In the rows, 128 means zero.
Each row is followed by its class.
[ 92 109 107  73 132 147 134  89 114 155 118 124 150 134 149 177 121 123
 127 113 136 165 128 148 127 192 137 136 144 109 126 112 137 105 104 109
 160 172 105 143 163 167 152 144 153] | <186>
[105 142  58 150 124 130 169 127 162 197 130 107 162 128 100  98  44  83
 158 181 139 183 121 127 127  95 123 144 105  98 112 171  82 152 117 188
 107 100  83  71 118 173 114 127 158] | <153>
[ 93  83  68 152 117 155 143 164 137 137  92  95 166 109 119 147  86  81
 159 138 101 128 167 148 175 117 104  84 160 121 151 122 128 132 126 129
  97 105  89 123 146 112 108 114 141] | <153>
[116 200 125 174 134 136 123 164 137 176  76 139 206 110 147  88  76  82
 114 169 144  88 142  86 162  78 121 143 137 149 152 188 133 139 141 140
  39 138 102 112 121 152  93 148 131] | <41>
[117 144 141 170 113  99 131 171 146 125 113  85  98 163 141 162 153 141
 135 176  90 109 110 114 153 119 121  78 129 136 132 114 109  85 158  87
 124  94 165 110 157 143 160  91 165] | <41>
[116 119 119 205 127 175 126 162 160 123 103  95 132 161 125 121 126  93
 139 132 128 144 102 136 196 128 143  50 198 139 125 118 117 134 174 132
 122 124  89 124 133 113 125 160 183] | <171>
[125 128 115 169 141  86 157  91 147 141 150 124  60 133  98  98 130 110
 144 151  91 145 153 153 120 130 144 129 168 131 120 163  84 113 178 109
  70 130 126 120 107 159 143  97  65] | <93>
[ 98 137 133 228 124 113 168 188 166 216  69  98 175 136 138 142  94  97
 161 132  65 168  84 123 136  82 129 130 128 105 111 198 136 142 146 151
 111 145 143 118 164 167  83 108 116] | <171>
[113 148  87 209 106 115 157 164 111 185 107 124 186 151 124 125  95  83
 141 123 145 191 147 142 159  77 149  86 193 112 126 161 139 158 127 174
 113 110 100 108 164 164 104 159 136] | <168>
[196 127 157 109 150 134 117 106 107 133 104 162 135 105 186 155 161 114
 137 196 164 105 125 145 167 145 152 111 147  72 106 147 176 122 160 141
 128  93 189 175 122  96 122 133 127] | <186>
[124 144  80 210 129 136 127 182 161 182  75  76 176 139 146 133  75  99
 150 112 110 138 137 116 156 138 123  66 115 134 154 115 134 105 135 125
  84 140  91 118 169 145 140 125 127] | <153>
[102 122 158 155 115  69 128 163 107  65 122 119 139 187 116 143 149 114
 151  89 133 132 113 147 120 139 125  65 210 173 107 126  71  82 106 137
  90  58 149 124 147 163 164 134 183] | <168>
[169 129 107 220 112 102 117 108 132 124 118 114 146  96 142 145 167 133
 156  73  98 150 150 118 144 101 145 108 136 149 107 142 102 130 124 130
  84 109 130 149 177 152 151 158  84] | <99>
[119 120 159 169 159 154 117  69 121 131 118 146 114 149 119 119 104 126
 118 147  79 158 122 164 202 163 145  96 183 142 107  97 111 134  92 107
 178 172 102 116 159 143 160 164 151] | <186>
[127  93 124 159 135 139 104 134  95 136 132  66 102 172 156 155 135 112
 141  84 125 157 150 178 169 148 126 122 125 140 150 131 124 131 142 146
 112  96 104 128 113 119  91 179 123] | <168>
[139 162 114 207 134 157 164 167 151 186  81  94 212 154 111 145  38 102
 131 148  76 173 163  91 188  68  96 110 177  88 176 166 159 124 116 130
 124 140 126 129 158 182 138  42 127] | <171>
[115 164 100 185  94 116 180 168 134 142 124 152 160 111 133 111  97 110
 148 125 160 171 179 123 150  64 132 130 136 126 155 109 175 165 131  91
 148 134 160 149 185 164 139 125 126] | <58>
[103  88 128 147 123 115 126  60 105  80 137  97  44 161 135 152 148  90
 118 107 132 133 118 203 170 137  91 170 165 104 134  92 148 114 129 131
 104 112 194 139 135 155 168  91 116] | <153>
[ 88 145 111 174  98 114 105 184 106 186 123 134  79 164 107 140 105 104
 111  93 147 207 149 115 107  99  66 157 153 148 146  89 142 123 105 125
 121 144 128  58 133 161 107 129 143] | <168>
[139 134 137 165 102 159 170  84 167 147 117 103 132 155 136 142  98  98
 174 121  79 187 120 170 103  97 181  83 142 106 118 160 148 148 141 186
 151  64 124 191 135 135 141 118 158] | <171>
[123 112 109 109 136 131 150  73 134 162 129 129 122 146 144 106 105 129
 161 152  76 162 115 143 152 164 136 100 132 117 113 139  67 134  81 155
 171 119 144 148 138 156 121 109 151] | <153>
[123 146  90 166 100 124 141  97  82 110 173  87  91 165 123 147 147 127
 155 121 138 138 164 182  92 159 115  55 166 125  85 147  98 114 139 121
  96 129 108 126 149 111 181  97 102] | <99>
[134 114 143 147 144  95 129 120 121 105  91 109 104 101 163 135 190 125
 131 108 139 150 111 161 135 147 173  91 161 152 128  77  95 116 158  89
 100 115 114 128 165 162 193 200 115] | <58>
[130 108 150 116 132  96 139  67 106 200 156 107 108 101 140 154 160 133
 160 166 120  68 164 119 173 138 107  78  90 112 129 167 173 125 118 101
 185  95 106 180 155  63 129 123 155] | <41>
[ 69 177 109 165  94  81 129 114 159  75 132 114  70 142 129 111 143  96
 128  73 173 107  98 149 141 117 120 148 162 182 128 128 121 118 150 114
  82  96 155 145 135 189 158 137 172] | <41>
[207 142 140  76 110 180 151 138 124 120 127 156 130 162 108 153 176 125
 147 102 113 189 177 153 119 156 147  52 197 107 124 145 142 122 143 121
 167 130 139 165  63 114 157 158 110] | <99>
[140 150  66 128 111  86 113 122  88 142 103 191  90  80 149 121 202  77
 146 158 163 174 119 154 109  96  95 106 144 125 109 160  98 166 124 171
 103 111 159 146 136 144 142 171 141] | <183>
[160 101 137 128 117 149 143 112 119 145  98 144 125  96 122 176 137 119
 126  87 126 184  95 161  70  98 138 171 148 138 153 154 134 125 112 130
 112  89  95 122 115 145 151 232 152] | <168>
[164 116 137 137 116  50 132 103 134 113 123 138 128 121  95 113 107 121
 160 123 128 142  91 176 153 178 146 101 192  99  78 154  81 105 151 142
 104  84 164 138 143  63 121 145  93] | <153>
[ 93 121 181  93 118 156 126 110 124 117 115 136 158 129 136 134 176 153
 145 121 111 167 183 154 108 122 151  89 137 135 131 106  91 119 126 162
 150 128 119 143 118 149 148 170 133] | <93>
[ 93 141  99 151 101 116 136 143 105 156 133  90  83 120 171 142 139 154
 147 103 121 140 130 122 118 121 148 190 130 133  98 136 103 130 146 143
 149 100 147 112 161 176  71 127 154] | <41>
[ 74 127 151 125 100  88 104 159 153 135 150 127  80  97 125 128 145 111
 134 161 119 107 115 148 157 143 102  82 131 115 117  57 145 131 128 106
 128 166 140 120 183  58 128  71 125] | <58>
[ 99 122  88 135 151 112 122 160 105 198 115 114 103 151  97 110  67  96
 109 123  94 127 137 122 146  86 109 140 127 133 167 102  91 131 125 168
 122 161  84  87 146 186 117   9  90] | <41>
[106 120 123 163 148 162 157 116 134 166 112  77 145 149  97 113  29 121
 144 128 136 107 102 117 154 118  88 144 100 124 138 174 110 130 106 131
 141 144  91 121 121 179 114  73 153] | <41>
[154 130 109  53 117 121 122 167 118 160 125 126  82 140 103 136 177  89
 131 142 146 160 111 151 134 193  79  97 200 101 180  91 118 119 177  48
 145 128 156 134 101 122 161 126 143] | <168>
[138 114 120 152 139 130 133 137  90 144 109 116 179 103 157 136 173 119
 132  82 179 144 145 173 168 143 194  71 217 112 115 135 138  91 174 199
 100  99  98 146 144 112 132 170 126] | <171>
[151 128 125 163 141 149 116 168 143 192 121 108 153 179 159 120 104  78
 127 147  88 102  78 108 130 101 104 144 109 132 156 115  75 135 156 183
  63 160  75 115 123 180 152 108 119] | <93>
[155 125 146 167 128  74 100 136 112 126 163 131  53 162 144 127 136 127
 141 114 101 152 169 106 215 126 101 162 183 121  94 131 114 133 112 162
 158  77 158  98 123 126  87 142 138] | <93>
[130 155 106 153  98 128 159 162 142 160 158 118 215 152 132 134  95 113
 160 116 125 138 141 104 164 108 118  68 141 143 151 131  95 134  88 135
 117 121 107 150 166 136 168 117 141] | <168>
[152 184 114 136 156 158 141 149 145 113 123 162 158  73  95 104  85 102
 139 152 144 136 153 167 170  97 196 122 195 135 134 179 107 129 147 175
  99 100  88 128 111 140 136 155 142] | <186>
[146 132 125 160 130 126 139 144 155 158  96 128 180 179  84 129  88  81
 138 174  62 176 108 128 134  75 101 124 137 109 122 152  82 170 152 168
 113 172  91 143 126 172 118 107 122] | <183>
[158 136 112 145 117  76 122 109 163 135 166 105  78 122 104 156 158 124
 136 141 178 142  96 141  77 157 115 130 114  91  99 147 135  75 167 117
  93 133 142 127 157 130 171  89 149] | <99>
[ 99 176 148 173 107 104 127 143 136 110 145  79 126 186  73 116 128  94
 126 173  61 151 156 160 161 174 138  73 150 114 106 103 154  95 157 107
 103 108 153  87 115 109 161 130 128] | <183>
[114 147 103 144 124 108 135 134 123  80 174 121  64  97 141 154 190 140
 148 174 138 154 131 167 145 130 144 118 132 116  78 164  82 116 119 152
 111 133 159 106 158 115 153 140 140] | <183>
[114 150 179  77 136 101 151 139 159 126 145 126 105 118  89  83  64  92
 142 154 111 127 175 174 167 153  93 138 173 112 148  61 119 137 155  78
 119 104 135 112 110  97 185  64  67] | <93>
[ 67 133 112 138 100  83 178  96 159  96 143 119 135  94 127 116 107 130
 146 109 116 126 119 201 100 140 164 125 153 150  80 137 124  90 123 148
  97  86 109 116 140 155 145 124 168] | <41>
[195 102 141 142 171 139 124  97 162  64 131 111 134 104 117 116 103 133
 155  95 102 178 150 218 150 168 142 162 118 110  97  92 136 125 139 137
 175 123 104 124 106 166 155 159 152] | <186>
[148 147 140 113 110 120 123 145 155 198 131 123 180  86 134 131 177 149
 141 191 110  59  97  82 122 162  96  73 125  93 126 136 132  87 167 116
 115 125 114 139 115  89 141 127 159] | <93>
[ 60 140  81 129 114 144 137 103 113 211 118 111  53 132 119 128 129  93
 140 108 162 175 121 121 144 163 143 139 157 151 141 158 115 125 122 121
 141 101 114 110 128 152 104 217 177] | <153>
[118 145 205 130 112 106  54 123  94 149 124 124  56 143 136 177 187 136
 105 153  64 150 150 108 160  97 127 121 166 129 140 109 117 123 100 155
 123  80 171 103 139  82  96 139 115] | <168>
[ 91 116 113 178  93 108 137 155 129 138 155  96  93 124 118 179 137 100
 147 120 143 153 142  99 189  91 141  96 177  80  76 152 137 127 118 179
  90  99 167  81 148  66 115  71  57] | <171>
[107 148 105  82 147 128 122 140 132 151 105 146  81  57 105 160 194 130
 133 146 103 159 173  92 150 112 149  73 147 121 113 164 129 172  86 121
 184 151  74 114 139 101 130 184 123] | <183>
[119 135 120 122 153 122 118  81 146 110 174  82  87  89 103 123 112  98
 147 183 110 131 127 186 143 187 167 169 146  83  87 135 113 116 149 125
 122 118 106  93 158 132 146 120 165] | <186>
[ 91 132 161 180 129  99 129 136 133 183 137  96  86 142  96 140 108 136
 127 132  87 113 150 133 199 137 109  69 131 119 127 127 177  68  97 139
 158 134 146 103 140 118 124  43 135] | <41>
[ 91 121 148 135 144  79 132  86 173 110 119 117 124 116 141 139  99 132
 151 152 151 151 144 192 135 119 147 144 122 129 137 165  98  90 140 158
  95 114 142 189 188 139 113 103 167] | <153>
[ 73  77 186 132 146 191 163 117 111 195 143 104  84 144 113 154  67 174
 124 129 146 160 121 163 157 155 185 124 122 143 150 121 134  65 116 140
 167 147  99 133 139 108  86 130 156] | <58>
[147 135 147 113 156 157 130 139 160 134 110 106  77  85 138 152 158 125
 139  90 104 198 127 138 147 184 174 109 183 133 118 145 108  73 104 131
 119 113 119  86  98 137 169 187 142] | <171>
[128 175 162  71 102  96 140 118 131 115 154 159 127 163 143 129 130 146
 121 164 172 114 129 112 107 132  95 109 151 131 124 117 127  98 132 118
 114 120 160 168  98 117 147  90 151] | <58>
[130 110 175 113 139  94 112 111 135 126 136 146 102 154  83 141 176 126
 111 121 133 145 137 139 128 136  93 112 163 133 108  93 131 118 139  94
 157 160 105 119 135 128 165 136 147] | <99>
[154 120 137  83 146 133 119 166 131  64 116 169 150 127 104 156 101 137
 123 119 134 160 121 115 135  68 182 117 139 102 146 176  87 132  81 205
 142 105 146 118 146  90 131  95 108] | <171>
[ 98 136  67 176  91  91 145  97 117 110 127 133 158 147 124 101  98 143
 143 146 126 188 126 173 139 131 145 113 119 123 145 168  66 111 141 141
  95  81 177 118 145 156 124 161 117] | <93>
[128 131  86 157 114 128 179 127 131  97 142 130  93 110 119 125 136 101
 157 135 157 144 155 144 154  72 155  87 120 166 160 140 115 150 137 100
 100  51 125 135 104 135 184 175 116] | <58>
[ 95 113 122 112 132 121 126 123 133 137 124 121  99 117 130 123  93  95
 134 139 118 122 127 150  93 143 147 120  95 105 139 117 148 121 108 155
 112 100 115 101 150 122 148 104 123] | <93>
[136 120 105 221 122 112 137 115  97  91 145 110 114 161 123 143 109 114
 132  86 118  99  99 116 158 102 176 151 143 134 117 205 129 102  92 171
 108 103 156 123 179 171 120 127 158] | <41>
[149 116  86 154 124 133 135 110 143  80 155 111  72 131 177 141 106 149
 147 170 150 151 164 130 135 127 104 118 142 113 115 110  73 124 138 107
  96 125 129 118 151 127 165  83 107] | <93>
[126 113 138 173  89 116 137 153 119 199 124 129 156 170  75 141 112  97
 157 160 109 159 101 116  28  66 133  92 124  82 115 124  95 124 159 207
 129 129 105 114 180 157 153  72 142] | <93>
[177 128 197 145 176 134 128 141 115 198 109 134 151 136 120 151 103 135
 138 156 103 123 120 154 187 111 138 137 102 121 162 135 147 101 143 151
 182  95 137 160 133 141 141 125 155] | <186>
[ 77 139 125  87 138 125 151 191 173 160 101 107 134  99 110 132  76 120
 131 138 144 160  92  96 115 100 147 159  98 106 117 134  96 151 109 153
 115 150  96  63 119 163 102 108 101] | <58>
[122 152  79 146 101 168 167 179 145 180  96 130 184 121 144 150  83  83
 150 128 114 129 119 113 143  91 155  65 122 136 187 166 166 156 107 130
 124 126  75 169 159 126 133 167 158] | <58>
[116 173 124 123 127 151 190 190 135 163  89 124 180  77 153 121  62 110
 152 119 173 123  80 165 151 117 161 120 162 117 167 146 142 148 125 123
 146 115 115 165 188 157 156 146 162] | <58>
[ 89 114 118 174 115 143 150 112 153 140 131 122  74 123 100 144 105 109
 144 153  99 148 114 118 119  79 169 132 136 146 122 143  96 160 126 107
 118 106 122 126 187 139 126 108 128] | <99>
[131 118  90 181 102 115 148 136 151 161  78 120 213 160 100 135  90  94
 155 140  64 144 120 129  95 100  95 102 125 102 131 171 133 141 137 134
 113 147 111 146 145 151 105 122 140] | <153>
[ 70 121  71 165  94  69 128  65 144 108 134  91 108 163 148 146 157 114
 146 173 134 139 100 146 177 159 121  60 188 123  91 146  56 115 150 118
  79 107 137 143 177 123 140 139 153] | <153>
[160 180 180 135 156  90  99 196 123 110 124  95  89 127 145 137  97 108
 136 135 129  99 151 148 164 140 162  76 147 120 151 128 152  79 118 165
  93  76 142 129 157  94 152  77 126] | <58>
[101  96  78 173 136 109 132 134 135 169  85 106 156  99  78 138 128 103
 137 142 106 176 118 138 133 102 128 111  83 102 135 135 121 149 142 135
 129 159  98 113 168 160 126 134 107] | <183>
[144 129  51 174 120 100 125 143 152  66 157 126  88 122 141 128 139 137
 136 109 159 131 123 155 149 110 141 140 164 125 120 118 102 119 149 155
 127 125 135 138 184 150 134 107 177] | <153>
[108 149  93  96 115 104 121 130 132 102 183 130 113 137 162 150 204 119
 144 192 169 135 176 162 123  88 126  41 130 121 135 150  91 111 127 197
  83  99 131 150 120 127 151  72 166] | <168>
[134 174  85 184 129 134 149 175 132 171 150 143 137  91 114 109 101  82
 173 103 109  96 153  93 181 122 160 111 157 159 127 142 139 149 111 112
 140 114 113 140 171 141 149 128 135] | <186>
[118 129  85 117  80 109 158 115 121 105 147 172 113 170  90 123 105 111
 122 143 115 125 133 134 110  93 113 113 209 147 122 121 114 148 154 102
 148 115  96 140 132 117 129 113 173] | <41>
[117 156 100 118 122 118 104 166 145 106 143 150  82  84 169  88 231 121
 122 128 168 112 143 154 181 115 150 104 161 145 133  68 160 165 182 145
 168 118 114 146 116 138  93 188 206] | <58>
[170 122 119 252 142 122 171 216 158 160  82 133 209 108  84 125  66 134
 158 132  79 169 108 108 185  54 135  69 168 116 101 181 100 145 120 148
 141 120  89  68 152 107 124 141 112] | <171>
